Below are the code and all the weights of a small trained network. Each question names an input and a target symbol and asks about switching units off, where a switched-off unit gives its printed mean instead of its output.

import numpy as np


def w(rows, s, z=0):
    codes = np.array(rows[::2]) - 128.0
    scale = np.full(codes.shape[1], s)
    scale[-1] = z or s
    return codes * scale


def f(y):
    return y / 2 * (1 + np.tanh(0.7978845608 * (y + 0.044715 * y**3)))


def softmax(a):
    e = np.exp(a - a.max(-1, keepdims=True))
    return e / e.sum(-1, keepdims=True)


def log_softmax(a):
    a = a - a.max(-1, keepdims=True)
    return a - np.log(np.exp(a).sum(-1, keepdims=True))


def net(x, mask):
    ids = ['αεζηλπστφ'.index(c) for c in x.split()]
    T = len(ids)
    res = E[ids] + P[:T]
    u = 0
    for l in range(3):
        q, k, v = (res @ M[l].T for M in (Q, K, V))
        z = softmax(np.where(np.tri(T) > 0, q @ k.T / 4**0.5, -1e9)) @ v
        res = res + np.where(mask[u], z, O[l][:, -1]) @ O[l][:, :-1]
        u += 1
        y = f(res @ A[l][:, :-1].T + A[l][:, -1])
        res = res + np.where(mask[u : u + 4], y, B[l][:, -1]) @ B[l][:, :-1]
        u += 4
    return log_softmax(res[-1] @ U[:, :-1].T + U[:, -1])


Q, K, V, O, A, B = {}, {}, {}, {}, {}, {}
E = w([
[2,150,155,91,57,125,62,212,154,94],'α',
[205,140,102,143,91,90,176,146,206,198],'ε',
[172,99,72,144,131,210,180,191,175,83],'ζ',
[132,60,34,97,158,110,138,77,63,159],'η',
[139,161,99,166,134,105,198,137,53,109],'λ',
[189,80,136,141,155,81,152,152,64,145],'π',
[143,214,145,185,104,139,134,138,46,193],'σ',
[94,91,104,165,112,230,105,81,71,161],'τ',
[201,65,144,49,91,180,178,107,79,162],'φ',
],0.0097)
P = w([
[81,210,115,59,171,76,200,73,112,42],'0',
[218,108,65,182,41,163,161,169,51,214],'1',
[208,73,30,209,46,154,162,187,59,226],'2',
[208,88,8,227,46,161,170,203,72,217],'3',
[187,71,11,224,36,179,173,209,73,236],'4',
[189,69,1,236,42,191,180,216,64,236],'5',
],0.0034)
Q[0] = w([
[147,86,53,148,103,144,176,160,102,170],'L0H1',
[125,138,118,117,118,121,116,132,136,126],'L0H1',
[102,177,210,103,157,107,75,80,172,82],'L0H1',
[80,210,254,106,184,89,35,49,194,38],'L0H1',
],0.0081)
K[0] = w([
[2,184,227,29,115,84,63,157,218,13],'L0H1',
[113,138,118,148,143,108,139,127,106,124],'L0H1',
[253,76,35,214,126,166,215,110,65,225],'L0H1',
[243,81,37,202,135,162,194,139,69,229],'L0H1',
],0.0051)
V[0] = w([
[35,175,126,140,64,205,71,149,152,83],'L0H1',
[155,104,207,105,181,52,160,61,9,169],'L0H1',
[152,76,95,127,123,4,132,198,210,116],'L0H1',
[127,240,201,191,103,2,104,175,122,217],'L0H1',
],0.0046)
O[0] = w([
[81,106,184,182,153,125,187,21,150,127,68],'L0H1',
[110,86,62,38,80,184,102,210,27,98,253],'L0H1',
[186,127,146,131,185,62,24,145,198,78,60],'L0H1',
[177,21,227,177,42,159,99,148,90,3,140],'L0H1',
],0.0052,0.0017)
A[0] = w([
[180,115,82,213,82,222,166,102,92,175,251],'L0N1',
[117,208,75,163,207,68,169,68,111,156,199],'L0N2',
[158,116,112,137,148,86,169,129,94,78,175],'L0N3',
[38,185,185,104,57,112,113,253,111,137,247],'L0N4',
],0.0065,0.0029)
B[0] = w([
[159,121,182,174,36,131,173,153,66,179,255],'L0N1',
[69,253,46,174,113,92,157,122,192,160,154],'L0N2',
[141,193,138,101,109,82,116,137,101,78,153],'L0N3',
[104,29,48,98,129,176,95,105,166,59,170],'L0N4',
],0.0066,0.01)
Q[1] = w([
[86,102,206,117,161,103,124,3,169,78],'L1H1',
[101,125,148,171,117,189,99,164,175,187],'L1H1',
[81,123,210,132,162,97,124,6,170,83],'L1H1',
[139,126,162,99,142,25,138,31,120,99],'L1H1',
],0.0058)
K[1] = w([
[158,86,128,150,53,164,152,194,27,210],'L1H1',
[61,28,85,106,99,204,48,170,181,92],'L1H1',
[156,89,105,163,68,154,155,187,65,186],'L1H1',
[239,149,202,231,111,75,255,146,62,230],'L1H1',
],0.0054)
V[1] = w([
[141,117,150,99,92,134,144,172,43,104],'L1H1',
[2,90,104,112,164,126,68,152,127,56],'L1H1',
[95,193,81,178,131,53,130,148,142,80],'L1H1',
[64,154,119,182,81,200,193,68,107,140],'L1H1',
],0.006)
O[1] = w([
[160,147,113,78,104,189,132,145,71,65,254],'L1H1',
[62,91,180,54,255,189,114,211,77,192,106],'L1H1',
[114,145,182,119,92,37,145,215,111,152,176],'L1H1',
[66,98,163,103,68,133,216,100,114,120,203],'L1H1',
],0.007,0.0045)
A[1] = w([
[78,178,122,119,115,95,153,187,123,182,209],'L1N1',
[170,111,155,163,80,82,162,136,116,122,254],'L1N2',
[125,140,2,114,117,123,124,58,113,149,254],'L1N3',
[218,94,98,88,143,116,60,193,113,97,159],'L1N4',
],0.0068,0.0019)
B[1] = w([
[106,166,115,24,182,71,183,203,91,209,191],'L1N1',
[89,154,211,179,1,84,103,116,187,73,254],'L1N2',
[234,107,64,119,143,102,129,82,96,157,180],'L1N3',
[39,234,84,194,4,195,64,121,65,246,175],'L1N4',
],0.0047,0.0093)
Q[2] = w([
[143,122,141,140,97,133,166,110,132,126],'L2H1',
[111,176,3,75,103,127,121,149,63,178],'L2H1',
[78,169,25,111,43,115,150,162,17,150],'L2H1',
[108,142,101,109,78,113,180,148,64,134],'L2H1',
],0.0048)
K[2] = w([
[113,124,172,120,135,135,125,72,122,108],'L2H1',
[76,128,20,20,222,178,86,173,97,140],'L2H1',
[3,83,77,33,207,185,94,121,131,47],'L2H1',
[89,112,112,103,192,169,115,89,151,71],'L2H1',
],0.0047)
V[2] = w([
[153,77,64,110,157,126,146,23,179,232],'L2H1',
[27,60,148,224,78,144,64,60,92,224],'L2H1',
[103,142,27,15,223,125,100,63,130,223],'L2H1',
[117,63,121,82,168,254,72,85,127,87],'L2H1',
],0.0043)
O[2] = w([
[40,116,85,221,62,99,136,88,175,117,4],'L2H1',
[46,255,151,78,71,193,65,131,129,60,79],'L2H1',
[39,113,26,228,62,99,185,161,98,183,73],'L2H1',
[137,124,71,141,62,216,124,84,71,156,9],'L2H1',
],0.0056,0.004)
A[2] = w([
[182,176,148,191,140,78,1,126,175,60,153],'L2N1',
[61,112,75,192,140,74,155,195,138,193,57],'L2N2',
[137,49,175,76,179,144,108,197,124,146,248],'L2N3',
[75,147,206,123,174,98,134,119,182,194,141],'L2N4',
],0.0065,0.0011)
B[2] = w([
[87,123,51,236,119,61,21,169,76,17,141],'L2N1',
[104,71,120,2,121,177,17,90,159,88,254],'L2N2',
[92,54,88,229,133,17,218,148,104,121,203],'L2N3',
[172,148,166,129,175,183,47,43,185,240,175],'L2N4',
],0.0055,0.0057)
U = w([
[95,106,179,173,172,140,115,86,90,144,116],'α',
[141,139,121,172,129,85,41,133,136,56,164],'ε',
[190,160,147,100,148,108,97,106,203,193,189],'ζ',
[27,33,91,61,99,128,78,166,143,75,134],'η',
[179,90,149,138,187,72,224,241,103,138,116],'λ',
[143,254,104,95,152,198,65,199,72,204,109],'π',
[176,97,192,34,111,191,111,68,125,52,155],'σ',
[24,224,137,145,66,119,203,122,159,88,4],'τ',
[204,61,28,207,123,138,153,23,137,140,190],'φ',
],0.0044,0.0023)

Each question gives the input, a string of symbols that net reads in full, and the target symbol t.
The units are the heads (4 rows each of Q, K, V and O) and the neurons (one row each of A and B). Each row of codes is followed by its name. A weight is (code - 128) times the scale printed after its matrix; where a second scale follows, it is the last column's (O, A, B and U).
mask holds one flag per unit, layer by layer, with each layer's heads first. A switched-off unit (its flag False) gives its mean, the last column of its rows in O or B, instead of its output. The means were averaged over made-up inputs and are rounded, as every weight is.
A unit's drop is (log p(t) with every unit on - log p(t) with that unit switched off) / (log p(t) with every unit on - log p(t) with every unit switched off).
The circuit of an input: a set's keep is (log p(t) with only the set's units on - log p(t) with every unit switched off) / (log p(t) with every unit on - log p(t) with every unit switched off). Starting from the 12 units with the biggest drops (on a tie, the unit counted first), units are removed one at a time, each time the one whose removal leaves the highest keep (on an exact tie, the one counted first), for as long as the keep stays at least 0.8.
units of the circuit, in order: the units of the circuit, biggest drop first
most important unit: the unit with the biggest drop
k most important neurons: the k neurons with the biggest drops, biggest first
k most important neurons of layer l: the k neurons of layer l with the biggest drops, biggest first
drop of u: that unit's drop, to one decimal
input η η τ η, target η: most important neuron	L2N2
input τ ε η, target τ: units of the circuit, in order	L0H1, L1H1, L2H1
input φ π π, target φ: units of the circuit, in order	L1H1, L2H1, L0H1, L1N3
input σ σ σ τ, target σ: units of the circuit, in order	L0H1, L2H1, L1H1
input ε π λ σ σ, target ε: units of the circuit, in order	L1H1, L2N1, L0H1, L2H1
input φ π φ, target φ: units of the circuit, in order	L1H1, L2H1, L0H1, L1N3
input φ λ φ λ ε, target φ: 3 most important neurons	L1N3, L0N1, L1N2
input α σ ζ, target λ: 2 most important neurons	L2N3, L1N4
input λ α π λ ε λ, target τ: 3 most important neurons of layer 0	L0N4, L0N2, L0N3
input π ε λ ζ, target π: 2 most important neurons	L1N4, L0N1
input λ λ λ φ η π, target λ: 2 most important neurons	L0N1, L2N3
input η α α, target η: 2 most important neurons	L0N1, L0N4
input φ σ φ λ λ τ, target φ: 2 most important neurons of layer 1	L1N3, L1N2
input λ λ π, target λ: most important unit	L2H1
input ζ ε π λ λ π, target ζ: 2 most important neurons	L0N2, L2N4
input η λ η π φ, target η: 2 most important neurons	L2N2, L0N1
input α σ σ φ λ ε, target ζ: 2 most important neurons	L2N4, L1N4
input φ λ λ, target φ: 2 most important neurons	L1N3, L0N1
input π α φ η π, target ε: 2 most important neurons	L2N1, L1N2
input λ λ ε, target λ: most important unit	L2H1
input ζ η η ε λ, target ζ: 4 most important neurons	L0N2, L2N4, L1N1, L2N2
input λ τ λ ε, target λ: 2 most important neurons of layer 2	L2N3, L2N2
input φ λ η σ, target φ: drop of L1N3	0.2
